Moves between elements:
g: guf->lop, fum->lol, bon->dig, zof->rok, fev->gal, zit->bez, pog->mak, vup->zaz, mot->mef, tir->zof, leb->fev, res->soz, gon->zul, fot->ros, soz->led, koz->nak, duk->res, gul->ran, rik->tir, bez->duz, ran->fom, der->vis, vav->ser, rul->bon, duz->fet, nop->lun, vif->vav, fom->fot, nid->zit, lop->gon, gal->pon, zul->mot, pon->rik, zok->nid, mak->tob, gom->vif, lol->der, zud->rul, ser->leb, zaz->zok, tob->zud, fet->fum, rok->duk, mef->vup, dig->koz, led->pog, vis->nop, nak->gom, lun->gul, ros->guf
q: guf->rok, fum->dig, bon->lol, zof->lop, fev->vup, zit->vif, pog->gul, vup->fev, mot->pon, tir->gon, leb->zaz, res->fot, gon->tir, fot->res, soz->fom, koz->fet, duk->ros, gul->pog, rik->zul, bez->gom, ran->led, der->rul, vav->nid, rul->der, duz->nak, nop->tob, vif->zit, fom->soz, nid->vav, lop->zof, gal->mef, zul->rik, pon->mot, zok->ser, mak->lun, gom->bez, lol->bon, zud->vis, ser->zok, zaz->leb, tob->nop, fet->koz, rok->guf, mef->gal, dig->fum, led->ran, vis->zud, nak->duz, lun->mak, ros->duk
k: guf->ros, fum->fet, bon->rul, zof->tir, fev->leb, zit->nid, pog->led, vup->mef, mot->zul, tir->rik, leb->ser, res->duk, gon->lop, fot->fom, soz->res, koz->dig, duk->rok, gul->lun, rik->pon, bez->zit, ran->gul, der->lol, vav->vif, rul->zud, duz->bez, nop->vis, vif->gom, fom->ran, nid->zok, lop->guf, gal->fev, zul->gon, pon->gal, zok->zaz, mak->pog, gom->nak, lol->fum, zud->tob, ser->vav, zaz->vup, tob->mak, fet->duz, rok->zof, mef->mot, dig->bon, led->soz, vis->der, nak->koz, lun->nop, ros->fot

The rows follow the links: the fewer symbols apart two elements are, the more alike their rows tend to be.

Each row is also shifted at random along 3 hidden directions that mean nothing.

Each row, then its element:
(-196, -88, -44, -119, 2, 85, -93, 30, -18, 47, -80, 31, 43, 19, -14, -146, -56, -169, 52, 11, 139, -15, -4, -13, -78, -57, -93, -119, 20, -65, 22): nid
(-70, 142, 95, 12, -43, -16, 106, -215, -120, -102, -16, -85, -6, -8, -99, 91, 0, 152, -99, -50, 125, 31, 8, -29, 72, 91, 79, 35, -38, 96, 52): vis
(26, -1, 17, -51, 55, -123, 33, 148, 61, -4, -11, -15, -30, -39, 133, 18, 51, -90, -55, 13, -151, 112, -104, -6, -53, -31, 1, -104, 67, -63, 10): vav
(218, -7, 66, 16, 22, -89, 63, 111, 84, -34, 171, 4, -77, -33, 130, 82, 46, -44, -1, -2, -151, 30, -92, 46, 0, 10, 40, 86, 109, -69, 23): gon
(24, -3, 49, 102, -58, 89, 71, 23, 65, -7, -87, 174, 145, 171, 144, 13, 12, 20, 79, 21, -49, 2, -10, 34, -93, -137, 26, -96, -67, -137, -119): dig
(-100, -25, 46, 110, -59, 17, 158, 8, 75, -33, 103, 96, 44, 78, 111, 108, 59, 20, 72, -24, -80, 5, 82, 34, 43, -51, 62, 48, -48, -71, -24): fot
(-36, 12, 43, -55, -31, -47, 1, -1, 38, 6, -152, -74, -97, -16, 109, -22, -87, -142, -36, 12, 20, -1, -178, -79, -134, -22, -102, -13, 77, -134, 19): mef
(-267, -22, -55, -73, -6, -6, -159, 21, -47, 53, -36, 111, 43, 63, -58, -43, -42, -25, 6, 19, 125, 48, 131, 105, -83, -10, 105, -77, 99, 61, -35): rok
(2, 25, 94, -46, -28, -80, 75, -16, 26, -37, 12, -88, -71, -30, 109, 35, -37, -77, -35, 10, -41, 15, -164, -42, -95, 13, 2, 57, 126, -118, 100): mot
(-15, 18, 11, 55, 38, -103, 84, 125, 90, 41, 12, -31, -64, -20, 148, 128, 31, -26, 8, -19, -235, 14, -47, -45, -52, -53, -21, 20, 49, -115, 12): lop
(85, 72, -56, -64, 75, -46, -153, -8, -104, 77, 5, 34, 48, -54, -108, -43, 20, 100, -75, -19, 11, 101, 93, 71, 1, 64, 77, -71, 63, 139, -42): fum
(72, -183, -20, -92, -35, 124, -90, -3, 18, -68, 148, 6, -56, -59, -115, -178, -63, -51, 78, 11, 107, -69, -4, 54, 116, 67, 27, 89, 25, 120, 48): tir
(142, -126, -32, -89, -62, -7, -114, 64, 12, 13, -143, -72, -52, -104, 11, -120, -118, -122, 2, -8, 90, -45, -156, -41, -52, -59, -62, -84, 121, 36, -28): gal
(-61, 2, 17, -33, 48, -96, 97, 164, 94, 2, 33, -75, -27, -77, 111, 80, 122, -92, -12, -27, -178, 55, -93, -17, 2, 23, -62, -33, -74, -109, 62): vif
(-134, 28, -55, -102, 92, -16, -129, 48, -69, 68, 86, 19, 37, 20, -65, -82, 83, -4, -28, 16, 78, 66, 95, 107, -22, 101, 88, -63, 5, 60, 61): duz
(-5, -74, -66, 122, 56, -4, 53, 158, 106, 27, 46, -1, 9, -27, 113, 35, 105, -30, 84, -24, -163, 6, 0, -39, 45, -66, -123, 19, -180, -100, 1): nak
(137, 101, -32, 91, 77, -59, -51, -102, -69, 79, 14, -94, -18, -50, -107, 80, -11, 159, -34, 17, -31, -26, 108, -46, 10, 32, -36, 65, -20, 108, -10): pog

In each set, the symbols that take the first to the second take the third to the fourth. Give the fourth.
Answers are names.
A (-79, -154, -78, -89, -48, 82, -136, 26, -12, 18, 6, -18, -40, -40, -100, -122, -64, -105, 53, 10, 140, -57, 27, -19, 24, -10, -62, 1, -2, 80, 11)
B (-148, -65, -70, -128, 116, 39, -88, 71, -60, 1, 159, -12, -16, -70, -49, -123, 66, -21, -4, 43, 98, 22, 88, 37, 62, 107, -4, 30, -86, 23, 124)
C (13, 29, -118, -71, 138, -47, -183, 68, -86, 119, 0, -54, -7, -127, -109, -55, 54, 21, -28, 17, 4, 26, 101, 32, 18, 63, -51, -50, -50, 117, 35)
D pon

A (-248, 185, 33, 59, 73, -153, -7, -118, -160, 63, -71, -15, 12, 50, -67, 169, -27, 132, -134, -9, 62, 110, 135, -17, -93, 89, 148, -25, 85, -5, 27)
B (127, -53, 88, -160, -61, -19, 51, 7, 13, -155, 136, -152, -169, -143, 18, -54, -2, -63, -28, -62, 49, 8, -169, -2, 94, 101, 19, 113, 65, 44, 118)
C (-131, 126, 60, 97, -122, 21, 106, -231, -74, -46, -192, 85, 55, 108, -36, 78, -66, 76, -53, -34, 106, 21, 47, -25, 0, -58, 101, -49, -16, 6, -97)
D nid

A (-140, 5, 111, 83, -54, 6, 226, -29, 47, -154, 207, 165, 55, 158, 112, 83, 84, 54, 41, -59, -56, 37, 64, 97, 78, 51, 236, 118, -1, -49, -7)
B (157, 2, 79, -103, 15, -105, 97, 122, 28, -142, 144, -99, -120, -85, 77, -17, 92, -72, -47, -65, -50, 68, -191, 19, 84, 70, 44, 83, 43, -5, 91)
C (-61, -86, 63, -137, -33, 72, -19, 8, 30, -62, 75, -70, -67, -1, 38, -113, -61, -151, 7, 6, 128, -64, -150, -48, -3, 18, -94, 59, -29, -60, 111)
D zud

A (28, -39, 53, -49, 1, -45, -20, 16, 29, 13, -118, -87, -70, 5, 77, -58, -94, -127, 14, 42, -2, -24, -217, -66, -123, -74, -104, -5, 133, -117, 23)
B (-40, -71, -68, 118, 68, -65, 53, 164, 106, 89, 64, -40, -64, -51, 90, 109, 34, -15, 34, 8, -208, -42, 32, -97, 6, -69, -116, 33, -66, -118, -3)
C (-73, -45, 10, 115, -25, -34, 119, 63, 91, -29, 108, 101, 16, 88, 126, 104, 60, 42, 41, -27, -163, 18, 71, 43, -4, -46, 73, -7, -41, -77, -37)
D lun

A (-42, -45, -30, 87, 39, -86, 74, 114, 74, 62, -18, -2, -8, 4, 112, 127, 52, -42, 33, 0, -179, 26, 24, -71, -41, -88, -59, -41, -2, -91, -71)
B (-144, -122, 37, -147, -84, 42, -31, -59, -28, -88, 52, -28, -58, -85, -61, -137, -49, -134, 14, -20, 164, -51, -60, -23, 77, 74, 5, 51, 4, 59, 100)
C (181, -114, -72, 25, 77, 7, 47, 214, 118, 3, 121, -32, -29, -86, 84, 5, 115, -41, 72, 7, -210, -2, -20, -56, 65, -49, -133, 9, -128, -19, 3)
D zok

A (-160, -65, -63, -101, 62, 70, -121, 64, -9, 84, -19, 23, 30, 3, -39, -146, 3, -116, 14, 42, 126, 7, 37, 6, -46, 16, -47, -25, -41, -6, 55)
B (-118, 115, -32, 25, 89, -86, -45, -39, -102, 75, 28, 15, 7, 20, -95, 78, 7, 105, -76, 23, -10, 51, 157, 41, -1, 71, 108, 14, 38, 88, 1)
C (190, -74, 74, 125, -75, 146, 128, 6, 120, -138, 266, 131, 5, 88, -7, 59, 79, 94, 116, -28, -61, -75, 84, 48, 188, -8, 94, 155, -95, 36, -35)
D vav

A (-86, 145, -75, 18, 39, -66, 0, -86, -145, 37, -89, -123, -34, -144, -154, 79, 7, 89, -118, -9, 44, 18, 52, -121, 37, 64, -46, -10, -90, 112, -17)
B (44, -104, -1, -119, -114, 66, -130, -17, -4, 1, -132, 2, -25, 10, 14, -167, -121, -120, 16, 23, 114, -12, -123, 33, -41, -66, 21, -90, 175, 9, -42)
C (-41, -9, 43, 122, -117, 73, 155, -164, -18, -100, 44, 29, 17, 49, -54, 92, -12, 112, 24, -35, 61, -64, 74, -25, 124, -16, 34, 109, -143, 32, -20)
D ser

A (-7, 81, -66, -11, 62, -72, -61, -42, -107, 15, 2, -106, -44, -84, -154, 47, 47, 107, -104, -27, -6, 57, 62, -35, 99, 102, 20, 20, -100, 155, 53)
B (-75, -148, -15, -114, -8, 97, -57, 15, -12, -46, 249, -1, -54, -71, -128, -97, 25, -42, 55, 36, 161, -40, 81, 41, 139, 133, 43, 170, -27, 139, 116)
C (-149, -31, -114, -14, 88, -4, -134, 46, -59, 84, 142, -41, -25, -71, -138, -25, 53, 20, -3, 18, 42, -20, 196, -22, 36, 85, -19, 75, -46, 121, 21)
D fet

A (176, -20, 86, -94, -40, 4, -31, -13, 77, -43, -64, 27, -49, 47, 141, -84, -94, -95, 16, -14, 28, -1, -200, 54, -141, -12, 37, -29, 208, -76, 9)
B (-78, 0, 115, 111, -58, 98, 209, -120, 54, -113, 82, 31, 47, 45, 44, 82, 48, 36, 68, -9, 23, -93, -26, -64, 93, 19, -35, 165, -224, -87, 48)
C (-20, 15, 55, -1, 8, -134, 73, 46, 29, -18, 4, -161, -123, -53, 112, 85, -12, -82, -22, -11, -116, 7, -138, -99, -67, 17, -73, 74, 64, -114, 63)
D koz

A (-309, 58, 50, 97, -1, -117, 156, 94, 15, 17, -55, 74, 23, 107, 192, 159, 36, -25, 8, -27, -114, 85, 9, 37, -93, -35, 93, -63, 66, -189, -31)
B (-50, -92, 62, -137, 7, 84, 21, -6, -1, -129, 202, -32, -33, 1, -31, -171, -26, -120, 21, 15, 156, -65, -107, -6, 79, 105, -8, 151, -46, -26, 170)
C (-32, 90, 47, 69, -54, 37, 125, -190, -88, -64, 15, -110, -12, -63, -133, 88, -15, 95, -77, -30, 64, -65, 19, -100, 145, 42, -1, 92, -135, 102, 1)
D lop

A (-101, -13, 131, -131, -77, 63, 29, -53, -3, -85, -22, 89, 30, 144, 114, -119, -86, -123, -33, -17, 193, 13, -135, 112, -143, 35, 127, -38, 215, -108, 26)
B (243, 65, 69, 135, -40, 80, 90, -172, 3, -81, 74, 19, -11, 53, -12, 53, -40, 141, 34, -2, 32, -102, -14, -46, 88, 26, -35, 134, -112, 17, -19)
C (-45, -11, 103, 115, -135, 110, 176, -111, 22, -122, 101, 111, 53, 106, 34, 71, -19, 71, 70, -23, 31, -15, 54, 72, 89, -51, 156, 62, -79, -2, -47)
D fev

A (12, 156, 76, 20, 48, -114, 37, -120, -124, -38, 88, 81, 7, 110, -48, 95, 31, 187, -79, 1, 12, 101, 101, 112, 17, 152, 250, 85, 173, 69, 42)
B (-236, 15, 19, 75, -13, 5, 158, 47, 65, 11, -22, 25, 95, 80, 93, 86, 82, -22, 30, 11, -40, -36, 8, -61, -15, -68, -73, -15, -191, -180, 0)
C (-41, 31, 83, 156, -22, 90, 166, -164, -5, -53, 7, -17, 31, 30, -7, 73, -21, 106, 47, -21, 7, -127, -8, -130, 50, 11, -107, 141, -214, -73, -1)
D ser

A (-422, -17, -29, -156, 17, 55, -19, -1, -62, 21, -61, 1, 26, 45, 11, -53, -21, -146, 3, 44, 192, 25, -34, -20, -92, 33, -44, -38, -52, -97, 97)
B (-285, 59, -67, 13, 82, -57, -88, -20, -120, 83, -5, 18, 19, 28, -95, 46, 17, 71, -73, 24, 27, 55, 181, 41, -14, 54, 91, -18, 29, 44, 29)
C (39, 170, 64, 83, 6, -26, 46, -214, -89, -26, -49, -3, 24, 49, -42, 119, -31, 179, -46, -4, 28, 6, 44, -2, -28, 68, 89, 70, 36, 2, -2)
D mef

A (79, 63, 116, 80, -152, 83, 159, -203, -69, -155, 35, 72, 51, 107, -45, 40, -44, 144, -27, -52, 115, 13, 13, 73, 71, 26, 185, 63, 31, 77, -35)
B (174, -36, 77, -112, -56, 36, -39, -24, 44, -72, 30, -47, -50, 10, 82, -122, -72, -91, 45, -7, 57, -52, -185, 12, -36, 27, 18, 81, 156, -23, 69)
C (21, 31, 49, -117, -24, -65, 20, 68, 16, -23, -56, -90, -94, -74, 96, -41, -38, -111, -84, -1, -30, 84, -166, -4, -40, -14, -10, -43, 135, -52, 29)
D pog

